3.710, 0.305, -4.886, -4.635, 6.340, 2.492, 1.284, -3.733, 2.480, -2.923, -0.984, -2.196, 3.902
-5.206, 0.752, -2.023, -3.326, 2.285, -2.420, -1.440, 0.699, 3.557, 1.344, 2.875, 0.261, -5.207
-0.785, -2.105, 2.280, 2.121, -0.168, 3.850, 0.993, 3.303, -4.638, 3.649, 0.841, 3.746, 1.170
-6.019, 0.779, -2.264, -3.749, 2.481, -2.777, -1.689, 0.830, 3.921, 1.562, 3.248, 0.321, -5.997
|
3.710, 0.305, -4.886, -4.635, 6.340, 2.492, 1.284, -3.733, 2.480, -2.923, -0.984, -2.196, 3.902
-6.019, 0.779, -2.264, -3.749, 2.481, -2.777, -1.689, 0.830, 3.921, 1.562, 3.248, 0.321, -5.997
-5.206, 0.752, -2.023, -3.326, 2.285, -2.420, -1.440, 0.699, 3.557, 1.344, 2.875, 0.261, -5.207
-0.785, -2.105, 2.280, 2.121, -0.168, 3.850, 0.993, 3.303, -4.638, 3.649, 0.841, 3.746, 1.170

-3.934, -1.075, -3.682, 3.742, 0.961, 1.028, -1.994, 2.073
-0.797, -4.833, -1.494, -4.367, 1.507, 2.074, -0.439, -4.150
-3.901, 0.923, -2.731, 5.316, -1.368, -1.539, -3.378, 3.283
-4.372, -1.066, -5.057, -2.931, 1.420, 2.204, -2.972, -2.931
|
-4.372, -1.066, -5.057, -2.931, 1.420, 2.204, -2.972, -2.931
-3.934, -1.075, -3.682, 3.742, 0.961, 1.028, -1.994, 2.073
-3.901, 0.923, -2.731, 5.316, -1.368, -1.539, -3.378, 3.283
-0.797, -4.833, -1.494, -4.367, 1.507, 2.074, -0.439, -4.150

-1.136, 2.670, -0.050, -0.922, 0.585, -1.056, -0.012, 2.589
-3.214, -0.840, 0.064, -5.487, 0.766, -2.112, -0.585, 3.118
1.498, 3.425, 0.009, 2.481, 1.752, 1.397, -1.256, -0.147
-0.705, 0.627, 0.019, -0.293, 3.065, -1.042, -2.155, 2.568
|
-1.136, 2.670, -0.050, -0.922, 0.585, -1.056, -0.012, 2.589
1.498, 3.425, 0.009, 2.481, 1.752, 1.397, -1.256, -0.147
-0.705, 0.627, 0.019, -0.293, 3.065, -1.042, -2.155, 2.568
-3.214, -0.840, 0.064, -5.487, 0.766, -2.112, -0.585, 3.118

-1.126, 1.452, 1.596, 0.997, -0.162, -0.411, -5.545, -0.017
-0.532, 0.034, -0.355, 0.251, 0.069, -0.060, -5.545, -0.008
0.031, -0.038, -1.105, 0.963, -1.265, 0.420, -5.545, 2.298
-0.895, 0.459, -0.764, 1.712, -1.474, 0.114, -5.545, 2.514
-3.161, 0.964, 0.440, 1.143, 0.664, -0.754, -5.545, -1.004
-2.156, 1.697, 1.343, 1.538, -0.086, -0.658, -5.545, -0.068
-0.275, -1.045, -1.697, -0.231, 0.117, 0.194, -5.545, 0.145
-0.023, -1.392, -2.471, 0.051, -0.200, 0.463, -5.545, 0.743
-2.925, 1.102, 0.642, 1.157, 0.576, -0.827, -5.545, -0.929
-0.218, 0.888, 1.211, 0.591, -0.261, -0.188, -5.545, 0.174
|
-0.023, -1.392, -2.471, 0.051, -0.200, 0.463, -5.545, 0.743
-0.275, -1.045, -1.697, -0.231, 0.117, 0.194, -5.545, 0.145
0.031, -0.038, -1.105, 0.963, -1.265, 0.420, -5.545, 2.298
-0.895, 0.459, -0.764, 1.712, -1.474, 0.114, -5.545, 2.514
-0.532, 0.034, -0.355, 0.251, 0.069, -0.060, -5.545, -0.008
-3.161, 0.964, 0.440, 1.143, 0.664, -0.754, -5.545, -1.004
-2.925, 1.102, 0.642, 1.157, 0.576, -0.827, -5.545, -0.929
-0.218, 0.888, 1.211, 0.591, -0.261, -0.188, -5.545, 0.174
-2.156, 1.697, 1.343, 1.538, -0.086, -0.658, -5.545, -0.068
-1.126, 1.452, 1.596, 0.997, -0.162, -0.411, -5.545, -0.017

0.357, 2.640, -2.023, -2.885
-1.388, 0.116, -3.333, 0.226
0.992, -3.872, 5.440, 0.611
1.186, 4.003, 0.303, 1.407
-1.405, 0.167, -3.372, 0.234
-0.892, 0.387, -2.301, 0.427
1.539, 1.563, 1.573, -2.314
1.418, 1.705, 1.611, -2.408
1.147, 1.166, 1.407, -1.464
|
-1.405, 0.167, -3.372, 0.234
-1.388, 0.116, -3.333, 0.226
-0.892, 0.387, -2.301, 0.427
0.357, 2.640, -2.023, -2.885
1.186, 4.003, 0.303, 1.407
1.147, 1.166, 1.407, -1.464
1.539, 1.563, 1.573, -2.314
1.418, 1.705, 1.611, -2.408
0.992, -3.872, 5.440, 0.611

-0.192, -0.232, 0.038, -0.199
0.146, 0.072, -0.010, -0.221
-0.304, -0.058, -0.372, 0.010
-3.366, -2.484, 5.473, -0.426
-0.291, -0.036, -0.228, -0.063
|
-0.304, -0.058, -0.372, 0.010
-0.291, -0.036, -0.228, -0.063
0.146, 0.072, -0.010, -0.221
-0.192, -0.232, 0.038, -0.199
-3.366, -2.484, 5.473, -0.426

-0.250, -2.121, 1.666, 0.303, 2.080, 1.228, 2.959, -1.079, 0.337, 1.948, -0.325, 0.412
-2.301, -0.308, 3.205, -1.487, 1.892, 0.900, 1.982, -1.593, 1.395, 1.860, -1.870, -3.043
1.446, 4.943, -0.288, 0.075, -1.976, -0.591, -3.169, 2.832, 1.012, -1.475, 2.035, 0.000
|
1.446, 4.943, -0.288, 0.075, -1.976, -0.591, -3.169, 2.832, 1.012, -1.475, 2.035, 0.000
-0.250, -2.121, 1.666, 0.303, 2.080, 1.228, 2.959, -1.079, 0.337, 1.948, -0.325, 0.412
-2.301, -0.308, 3.205, -1.487, 1.892, 0.900, 1.982, -1.593, 1.395, 1.860, -1.870, -3.043
